Each row is followed by its class.
[-386 -426  -38  -25  723   15  329 -385 -161  246   59   28  130 -182
  626   -1  -43  247 -139 -235  188  345  420  -28 -121  -96  507 -418
  -42  147 -167   -1  169  281  -79  128  167  214  148  532 -188]	q930
[  96  125  -25   24  -42  450  154  158 -175   78   86  173  104  462
   51 -293  135 -402  -50 -118 -102   31 -434 -143  477   58  547   96
 -267   10  -25  -40  382 -475  111  -59  151 -106   15 -270  184]	q531
[-185  461  531  398  -23  317  279  377  -96  112   26  249  249  519
  307 -295  130 -267   73  306  137    5 -449   73  307  -72  575   43
  -89  253   55  124  140 -272  129   -8  216 -161  -34    5  245]	q29
[-185 -345 -178 -129 -550 -141  -46 -523  153 -344  340  157 -193 -488
  -17 -180   14   66 -242   51  -16    1 -150  272  118  343  332  731
  -84  212  -17   13 -545 -425   71 -117   45  254   64  339  -35]	q351
[-336 -227   94 -122  280   60   76   36   47  196   87  417   30   48
  -16  -21  171  236  121   86   49 -182  -78  407 -343   95  256  143
  -71   34  150 -173  140  278 -214 -262  -43  377  -12  131 -102]	q757
[-502 -305  -26  290  671   46  201 -407 -282  580   95  294  197   15
  899 -137  -65  166  -98 -264  316  271  358 -254 -294  -71  439 -564
  -39  -10 -323 -139  100  149   53  144  416   94   78  371 -366]	q351
[-473 -372  237  158   -1   72  112  -96   77  230  119  225    3  312
  173   80  284  291  274   88   45 -159  137  286 -333   -1  170 -242
 -192  126   32  -36  -14   58 -225  -57 -182  441 -131  281  279]	q930
[ 124 -532 -227 -438 -308 -258  304 -577  155 -179  383   81 -184 -423
  -58 -248 -153  -97 -196  -30 -218    9 -164  463  197  266  257  556
  -18  471  135    4 -245 -519  110   60   58  120  -87  430  211]	q351
[-594 -244  -47   56  354  106  141 -510 -178  286   95  147  -57    6
  648   18   49  341  -74 -193  179  221  359  -35 -352  -26  397 -362
  -70    7 -285  -17  -79   94 -126   38   52  216  225  443 -284]	q351
[-480 -251  264  -48  171  174  268 -155   86  146   41  304   -3  353
  257   60  138  -17  207  104   30  -81  122  257 -183    4  346 -260
   18  101  272 -162   52   62 -150 -132    7  354 -117  -92  124]	q378
[-421 -258 -173  134  529  -11  318 -504 -167  424  136  223  -67   12
  398   16   52  371 -150 -153  120  376  256    6 -293  -20  406 -344
  -66  -66 -266   12  141  251 -120   13   10  203  203  432 -163]	q930
[-487 -385  224 -140  -43  106 -144 -189  220 -187  170  282 -133  -37
  -55   23  264  393  106   -9   25 -310  -30  266 -342  190  318  288
  -56  -25  -42 -174 -114  -46 -256 -254 -307  276 -121  -12   34]	q351
[-467  135 -117  145  579  164  289 -368 -229  706   40  172   93   75
  722   75  -24  190 -101 -235  254  420  451  -43 -254 -153  111 -561
 -330  -87 -129 -184  188   94   44  138  378   54  284  560 -247]	q378
[-115 -584 -199 -120 -175 -252  228 -565   96 -240  316  209 -252 -409
  196 -574 -112  -41 -228  -65  -18  -15 -284  310   46  153  369  607
  -60  559 -173  -30 -302 -454  159   19  103  297   80  625  180]	q531
[-139 -273   77  113 -267 -314   71 -394   89 -106  265  257  -87 -475
  181 -370  -60  -17 -209  153    0   64 -137  373  209  285  285  650
  -57  358   99  104 -383 -399  180  -19  206   74 -147  516  154]	q482
[-206  515  339  189   99  453  339  488  -76  280  -39  -34  170  475
  164 -146   90 -233   72   28   -6   29 -250   34  418  -21  168  -88
 -125  -17  261   82  307 -207   35 -116  176 -205   47 -211  103]	q531
[-311 -239  -22   46  767  -35  412 -219 -332  508   36  184   76  -24
  657  -39  -43  215  -27 -215  215  316  241   84 -226 -191  298 -570
 -222  114 -347  -22  207  -26  -27  286  250   65  128  543 -227]	q419
[ -38 -580 -224 -350 -362 -229  234 -623   68 -422  272  213 -271 -574
   35 -448 -121 -177  -82   74 -183   77 -264  593  276  186  610  705
  -33  710   69   78 -488 -512  169  155   34  442  -30  657  417]	q531
[ -33 -708 -269  229 -529 -361  383 -478  137  -47  576  224 -193 -271
  121 -424  -92 -151  -97   52   57  -23 -174  365  112  190  281  362
 -271  445  -31  131 -285 -410  174 -129  149  227 -116  451  261]	q482
[-313 -256  380 -201  183  171  -18   82   63  129 -111  434  237   63
   78  167  252  186  179   66 -113 -202  -29  321 -191   -5  329  125
   35   34  -22 -111   -2   58 -324  -49  -77  321 -171  -23   56]	q757
[-361  -72   -6 -120   37  242   13  -19  196  222   50  282    3  -31
 -146  519  206  490   31  -98   31 -120  172   94 -260  232  -19  -10
 -276 -314  226 -337   13  409 -204 -318 -157  384  236  -47 -239]	q419
[ 172 -362 -235 -116 -296 -386  335 -351   83 -213  370   84  -82 -450
    6 -329  -69 -120 -229  117   37  152 -282  378  392  137  538  614
  -72  481   31  184 -278 -445  156  -37  185  153 -111  472  156]	q930
[-151   52  134  291 -133  427  259  308 -255   80   77  152  -18  667
  184 -370  254 -294  183   43  -11 -125 -376  -57  296  -74  455 -230
 -410  246 -227   83  140 -399   98  -51   47   78  102    2  357]	q351
[-292   10 -131  238  463   58  423 -163 -255  607  116  287  106  101
  432   23  117  296   -1  -66  223  302  111  -15 -257 -155  364 -464
 -263   27 -207   16   70   18   30  101  245   74  101  463  -84]	q419
[-463 -304  195 -245  -84  287   33 -222  104  -91  103  261 -123   16
   -2  171  158  212  163   93  -97 -189  101  342 -214  177  361   56
  -86   99  -57 -224   14  -29 -235  -56 -287  607  -26   -5  -79]	q930
[-309 -116  220  -52  273  329 -111   59   64  214  -52  103  160  110
 -186  268  228  170   84   16   65 -177    3  238 -208  127  123  -85
   92  -62  135 -110  105  204 -340 -203 -225  444  -62 -186   -8]	q930
[  48  111  185  265  -90  346   89  264 -127  236   33   58  215  637
   31 -197  175 -291   67   56  -26  -96 -302   84  306    8  281 -119
  -57 -206  171   17  298   60  -11 -219   62  -98    7  -90  311]	q757
[ -39  -20  101  169  -63  332  305  344 -345  151  160  -55   79  709
  255 -488  142 -413  117    9   10  -38 -376  -69  426 -192  592 -362
  -57  102  -67  178  244 -291  119  -56  173  -98 -205  -74  313]	q531
[ 104 -455 -204   34 -458 -391  403 -421   43 -128  451  275 -312 -323
 -110 -477 -156 -153 -169  141 -122  -50 -314  367  178  235  312  441
 -173  645  -27  241 -529 -599  245   46  198   81 -136  533  335]	q482
[ -54  350  349  258  275  276  462  451 -303  284 -239  -33  155  329
    0 -101   87 -359  234  150   20   31 -190  171  396 -215  217 -492
 -139  374  152  196   92 -272   29  343   96   27  -30  132  372]	q378
[-623 -274  342   -2  307   64   82 -204   76  386   23  518   83  -25
  347  -16  194  349   71   42   -8  -90  113  298 -321  180  144  144
  -46  141   77 -257  -27 -211 -244   84   60  347 -141  287 -123]	q29
[-455 -170  425    3  291  161   41 -131   26   50 -125  527  109   41
  170 -110   88   83  137  139   69 -195   24  477 -144  195  453  161
   70  172   53 -190  235   23 -129   11   20  439 -131    9   37]	q757
[  49 -246 -217 -384 -106 -190   90 -476  119 -273  232   76  -66 -551
  -72 -194  -92   23 -196   49  -14  112 -164  451  284  237  483  687
   25  345  248    8 -286 -161  149 -147   29  293   36  394  354]	q930
[-277 -215 -106   10  533  135  155 -407 -157  385   44   99  147 -207
  496  175   36  230 -277 -331  127  366  397 -138  -84  -67  269 -218
 -191 -322 -182  -50  181  318 -128  -37  272 -124  252  374 -288]	q482
[ -55  296  231   52  166  537  299  307 -249 -132 -156  -31   97  466
   87 -430   56 -333  180  104  -75   25 -362   99  526 -104  661 -157
   23  322   13   51  241 -221  203   87   32  117   85 -111  540]	q29
[-398 -257   32  304  508   82  161 -347 -185  409  -13  316  121  -41
  587    0   78  260  -72 -257  270  115  227 -112 -409  -60  263 -344
 -276 -115 -454 -206  121   41  -71   99  245  171  208  487 -300]	q378
[-345 -444  274   -2   -7  120  116 -155  104 -166   33  430  -22   20
  -17  -44  205  121  340  250 -117 -136  -55  309 -186  156  537   59
   83  238  170 -202 -159  113  -94   65 -179  542 -213  136  227]	q757
[-253 -278  326 -149  127  175  -65  -65  130   92  -84  378  139 -128
  -21  206  251  276  168  153  -69 -183   -3  432 -266  160   82  291
  -25  -26  245 -198  -41   69 -334 -146 -222  407  -14  208  112]	q482
[  92 -649 -358 -239 -284 -296   84 -572   71 -584  341  206 -355 -675
 -184 -458   -9   42 -258    4  -59   44 -212  364  236  405  391  871
 -198  404  -33  150 -211 -504  146 -135  -29  228  -49  553  353]	q351
[ -87 -114  297 -120  272  128  -21   15  282  261 -166  355  316   46
 -132  431   88  322   76   -2  -55 -211  157  270 -353  150  -37   94
  -35  -47  215 -202  230  306 -272 -118 -107  209   63  -16    1]	q351
[ 348  424  212   34   86  253  197  541 -130  251 -197  -26  356  408
  -37 -145  117 -109  115   90  -63   81 -343  212  544 -175  329   98
  -62  -71  142   61  397   -1   16  -71   70 -100   85  160  312]	q757
[ -81   18 -161 -117  592  110  161 -217 -130  505  -99  -98  126 -180
  202  229  -67  474 -173 -369  171  379  379 -101 -117  -77   -1 -270
 -230 -174 -125  -81  181  312  -61  100  124   37  442  678 -202]	q351
[-288 -210 -149  258  418 -128  361 -245 -123  650  183  278  142  257
  656  109  -33  309   17 -212  206  217  286 -154 -457 -213  190 -527
 -316 -150 -376 -125  252  205  -19   30  226   25  141  267 -250]	q531
[-136 -396   22  -83 -533 -281   65 -573  118 -362  354  305 -104 -497
   94 -346  -63 -203 -219  157  -67  102 -275  389  242  285  575  788
  -63  515   41  193 -530 -689  195  102  167   64 -214  400  163]	q29
[ -10 -647 -409  -41 -459 -420  264 -409  226 -175  604  426 -253 -310
 -103 -333  -48  111 -194  -20 -116  -62 -168  321   54  350  275  614
 -427  434  -66  106 -309 -329  176 -305  114  127  -59  249  149]	q482
[-164  -40  235  -35  -94  254  -99  304   95   75   38  193   93  318
 -248  268  288  169  196  133  -75 -272 -152   82 -215  133   75  -45
 -113   -1  -10  -67 -110   72 -212 -238 -254  300  -86 -209  147]	q930
[-440 -333  289   69  329  302  182  -10   36  315 -110  345  129  159
  285   99  195  201  140  -11  118 -244  159   58 -407 -106   77 -197
 -181  -58  -16 -274  308  261 -249 -191 -109  449  185  133   -2]	q482
[-330 -174  205  114  141  252 -100   59  191  164 -107  222   50  174
 -215  154  232  348  256  118   14 -236  105  280 -348  132  -12   49
   62 -221  149 -218  207  280 -334 -270 -401  484  -54 -102  155]	q531
[ 162 -625 -259 -367 -196 -410  152 -463  178 -296  397  255  -56 -613
   -6 -364 -164   20 -249   27 -150   85 -236  400  248  317  497  881
  -65  571  -37  -42 -353 -312  182   10  149  224  -59  580  293]	q29
[  40 -419 -266 -374 -411 -277   96 -552   22 -353  317  -64 -218 -586
   -2 -354 -152 -239 -203   25  -87  161 -198  454  331  201  437  670
  -19  532  152  146 -443 -401  235   99  153  210   -1  602  180]	q351
[ -64 -388 -107   57 -108 -257  308 -319   22 -213  359  114 -230 -429
  152 -470 -111   12 -185  123   26    1 -121  316  144  196  281  325
 -119  657  -44   97 -282 -437  183  100  197  187 -147  708  167]	q29
[-149  639  284  364  180  521  321  506 -250   45 -211 -149  111  451
  -18 -329  207 -159  113  223  124  -37 -175  104  345 -104  133 -367
  -64  216   84   72  306 -185  162   56    7  -17   56   67  392]	q378
[-347 -698  182   33  127  102  165 -262  103  122   86  380  -27  241
   94  -66  233  180  239   96  -21 -372   43  312 -453  -28  156 -119
   77   -3   72 -155   71  198 -367 -183 -161  409 -108  117  118]	q351
[-205  179  232  140 -172  387  199  158  -60   63   97  -46   69  585
   33 -230  146 -219   37   90  -12  -49 -371   -6  250    0  515  -14
  104   32   97  109   94 -189   -8 -182  -98    5   -7 -254  211]	q531
[-268 -239  505 -163  192  156   26   94  195   -4 -160  460  263   42
   67   41  230  220  123  169   66 -192 -207  456 -185   33  379  466
  193  -46   92 -176  304  236 -258 -350 -180  434  -31  -90  172]	q482
[  89 -385 -347 -442 -227 -153  124 -370  108 -452  216   -3 -257 -676
 -192 -262  -82  -22  -34   16  -65   99 -198  395  269  208  268  771
 -180  370   26  -94 -414 -317  191  -81   13  394   93  419  314]	q531
[-401 -243  137 -178  -80   95   26  -45  163 -201   77  150  -58   23
 -130  121  204  264  278  171   37 -133   29  395 -257  100  240   36
  136   77  221 -161  -68  212 -207  -81 -318  510 -112  -81   47]	q757
[ 149  184   34  137    9  491  161  329 -183   61    2  -50  140  523
   48 -268   69 -497   68  -12  -12 -155 -338 -113  451    5  273 -184
 -155   42   88  -44  434 -145  129 -170  104   53   89 -337  273]	q930
[-379 -285  213 -359  154  198  -53 -122  185 -122   16  304  -22   39
 -162  199  181  213  150    0 -207 -177   -9  381 -176  189  310  173
    6    4   99 -172 -148  -41 -248  -90 -175  272  -91 -326    4]	q419
[ 242 -664 -271 -207 -555 -328  -46 -431  216 -362  307  202 -314 -566
 -176 -173    3 -115 -139  -84 -147 -159 -271  310   93  311  -28  721
 -245  215   47    9 -525 -315   55 -260   33   84  -13  442  217]	q482
[-498  -61  305   15  135  288  -50  135   59   55  -28  231    0   96
   67   86  275  367  173   81   13 -181   54  322 -207   19  207    9
 -103 -190   73 -246  110  118 -259 -190 -179  443  -26  138    9]	q378
[-173   56  161  231   89  375  222  -46 -170   42  -56  -45 -113  673
  193 -507  199 -249   39   28   37   57 -298   38  295 -156  446 -103
   39 -113  106   89  458 -169   61 -149  -30    5   94    1  520]	q419
[-326 -341  212 -109  115  208  105   34   63 -126   13  131   94   38
 -110   29  255  153  162   82  120 -206  -76  330 -123   51  455   21
   22   82    4 -227  -65   66 -174 -153 -182  486  -65   42  129]	q378
[-222 -166 -111 -142  722  -20  118 -278 -211  386   46   15   31 -250
  367  132   -5  529 -168 -276  157  356  340  154 -206    2  138 -189
 -222 -128 -282  -36  169  162 -179    0   -2   76  253  596 -205]	q482
[ -77 -529 -127 -184 -284 -277  398 -495   59 -347  309  301 -312 -370
  -66 -327    0 -106  -83  130 -122  -26 -205  370  133  238  499  437
 -242  717  -28  177 -593 -600  130   40   17  202  -81  508  296]	q757
[-203 -270 -103  -35  585  -36  467 -268 -186  560  111  257  145  -18
  516   27 -127  256   35 -160   77  210  213  178 -258 -163  287 -376
 -154   35 -271 -200  215  225  -55  202  199  189  179  499 -103]	q531
[-219 -105  317 -143  343  223   80  141  128  202 -109  367  172  165
  -71  224  189  318  142  105  -70 -281   36  316 -316   82  161  -36
  -38   31  131 -200  190  134 -238 -157 -167  289  -59  -40   30]	q419
[-154 -503   84 -182  132   -7  187  -81  224  109   78  206   20   20
 -126  205  127  352  115    2    7 -297    6  339 -377   40  110   52
   -3  -51   29 -257   48  469 -276 -282 -254  380  132  148  -79]	q419
[-284 -323  -85  -94  692  -57  303 -371 -188  342   40  216   30 -145
  574   72    1  340 -129 -295  180  284  335 -101 -225    4  305 -310
 -302  -33 -198 -165  119   72  -53   68  224   87  206  564 -272]	q757
[-646  -51  -16  384  391  153  176 -252 -158  478  143  139  -30   -4
  630   24  122  226  -21 -157  282  332  359 -135 -299   67  107 -490
 -393   37 -182  -64 -119  -76   38   87  261  164  148  542 -173]	q930
[-312 -482  138  -63  234   71  109   -3   93  397   70  202   22  261
  -49  237   98  112  280  -52  -25 -214   35  114 -355  -45  108 -285
   -1  -71  172 -146   50  267 -301 -106 -190  436  -89 -190  121]	q419
[ -43  353  320  189 -169  421  343  210 -289  114  -58 -126  101  633
  143 -300  155 -553  112  169   55   17 -482  170  543 -184  707 -141
  -11  182   40  220  154 -320  141 -103  102   73  -28  -30  549]	q378
[-486   30  -38  203  578   11  112 -335 -134  380   22  100  -80 -216
  411   94   28  518  -68 -191  198  337  391   15 -333    8   70 -367
 -190  -19 -132   -1   55  175  -72  182  103  157  161  607 -239]	q930
[  64 -276 -301  -41 -458 -311  197 -374  241 -283  334   54 -269 -477
 -442 -198  -59   70 -144  126 -121  -25 -153  437  210  280  174  495
   14  353  260  124 -466 -199   52  -26 -138  131  -24  330   59]	q930
[ 157  195   82    0  194  371  203  461 -230   77  -43 -162  159  399
   28 -168   -2 -220  153   -3   57   64 -277  -36  506  -26  362 -107
  -51  -96   -2  -83  607   31   89  -75  -57  158  128 -238  329]	q351
[ 192 -685 -304 -103 -472 -251   48 -466  162 -330  459  258 -212 -372
   49 -396  -77  -86 -281 -185 -103 -116 -267  194  252  321  345  688
 -216  -11  -94  -29 -215 -395  158 -255  278  -80  -73  327   68]	q419
[-102  244  343  351  174  423  221  525 -219  218   -3   10   78  695
  216 -495  106 -564  183  272   79   31 -516    5  494  -30  453  -25
   -8  190  263   46  426 -193   31 -130   66  291   16  -92  540]	q757
[-389 -321  268   66  151  137  -18   44  212  289  -78  373  167   18
   49  177  311  563    8 -157   64 -282   -3  128 -351   81   99  255
 -201  -70 -225 -184   46   27 -378 -282 -205  410   86  229  -62]	q531
[-530  -59  186  150  715   16  447 -298 -155  458   35  476   89   27
  646  -91  -85  350  -80  -15  117  274  261  150 -382  -98  494 -348
 -196  237 -283  -78  102   79   16  170  216  173  217  636 -142]	q378
